Here is a tiny trained network, its code and every weight. The questions are about switching its units off for an input and a class, where a switched-off unit gives its printed mean instead of its output.

import numpy as np


def w(rows, s, z=0):
    codes = np.array(rows[::2]) - 128.0
    scale = np.full(codes.shape[1], s)
    scale[-1] = z or s
    return codes * scale


def f(y):
    return np.maximum(y, 0)


def log_softmax(a):
    a = a - a.max(-1, keepdims=True)
    return a - np.log(np.exp(a).sum(-1, keepdims=True))


def net(x, mask):
    res = np.array(x, float).reshape(1, 5) / 4 @ E
    y = f(res @ A[0][:, :-1].T + A[0][:, -1])
    res = res + np.where(mask, y, B[0][:, -1]) @ B[0][:, :-1]
    return log_softmax(res[-1] @ U[:, :-1].T + U[:, -1])


A, B = {}, {}
E = w([
[128,128,128,127,127],'x0',
[100,66,110,96,251],'x1',
[177,112,43,43,85],'x2',
[151,236,59,163,178],'x3',
[128,128,128,128,128],'x4',
],0.018)
A[0] = w([
[146,231,146,150,135,130],'neuron 1',
[82,19,185,26,179,114],'neuron 2',
[150,85,174,118,66,147],'neuron 3',
[133,134,52,185,168,86],'neuron 4',
[177,66,108,42,144,134],'neuron 5',
[95,163,47,136,227,42],'neuron 6',
[115,101,187,153,168,169],'neuron 7',
[187,235,97,136,72,108],'neuron 8',
[128,201,189,203,123,154],'neuron 9',
[74,160,190,254,146,247],'neuron 10',
[145,114,196,106,66,164],'neuron 11',
[112,154,162,116,51,181],'neuron 12',
[141,134,127,103,220,105],'neuron 13',
[183,151,70,96,118,122],'neuron 14',
[146,88,171,157,71,123],'neuron 15',
[43,121,227,144,152,185],'neuron 16',
],0.015,0.012)
B[0] = w([
[222,130,117,162,127,192],'neuron 1',
[172,99,90,228,173,246],'neuron 2',
[99,48,158,94,77,204],'neuron 3',
[138,135,134,32,139,162],'neuron 4',
[194,39,88,206,102,205],'neuron 5',
[128,45,167,6,95,176],'neuron 6',
[81,180,196,153,175,190],'neuron 7',
[179,154,102,132,94,222],'neuron 8',
[229,97,173,145,127,214],'neuron 9',
[205,129,228,149,206,254],'neuron 10',
[77,53,139,61,90,206],'neuron 11',
[151,147,131,22,64,207],'neuron 12',
[55,45,167,76,125,169],'neuron 13',
[111,159,51,112,71,184],'neuron 14',
[106,96,201,50,163,189],'neuron 15',
[85,180,167,136,170,227],'neuron 16',
],0.011,0.029)
U = w([
[98,134,208,70,179,235],'0',
[210,110,123,220,167,71],'1',
[74,91,69,72,95,210],'2',
[138,255,44,109,102,3],'3',
[14,144,155,241,222,116],'4',
],0.014,0.0033)

Each question gives the input, the list of numbers given to net, and the class t.
The units are the neurons (one row each of A and B). Each row of codes is followed by its name. A weight is (code - 128) times the scale printed after its matrix; where a second scale follows, it is the last column's (A, B and U).
mask holds one flag per neuron, in row order. A switched-off neuron (its flag False) gives its mean, the last column of its row in B, instead of its output. The means were averaged over made-up inputs and are rounded, as every weight is.
A unit's drop is (log p(t) with every unit on - log p(t) with that unit switched off) / (log p(t) with every unit on - log p(t) with every unit switched off).
most important unit: the unit with the biggest drop
top k neurons: the k neurons with the biggest drops, biggest first
drop of u: that unit's drop, to one decimal
input [-2,6,2,-5,-3], class 1: most important unit -> neuron 5
input [5,8,5,0,8], class 1: top 4 neurons -> (neuron 2; neuron 5; neuron 11; neuron 12)
input [0,-3,-6,0,2], class 0: top 3 neurons -> (neuron 2; neuron 5; neuron 16)
input [7,-6,-4,0,5], class 0: top 4 neurons -> (neuron 2; neuron 5; neuron 12; neuron 15)
input [-1,-8,1,8,-3], class 3: top 2 neurons -> (neuron 2; neuron 14)
input [8,0,7,7,-5], class 3: top 3 neurons -> (neuron 8; neuron 11; neuron 3)
input [1,-6,-3,0,1], class 0: top 4 neurons -> (neuron 2; neuron 5; neuron 12; neuron 15)
input [-1,1,-2,0,-6], class 4: top 2 neurons -> (neuron 12; neuron 6)
input [5,0,0,0,-8], class 0: top 3 neurons -> (neuron 2; neuron 5; neuron 1)
input [-8,-6,1,2,8], class 3: top 2 neurons -> (neuron 2; neuron 5)
input [4,3,2,7,-3], class 2: drop of neuron 10 -> 0.1
input [2,2,4,-5,-5], class 1: drop of neuron 2 -> 0.3
input [5,8,6,-1,-5], class 1: drop of neuron 5 -> 0.6
input [-3,1,-4,-8,6], class 4: most important unit -> neuron 2
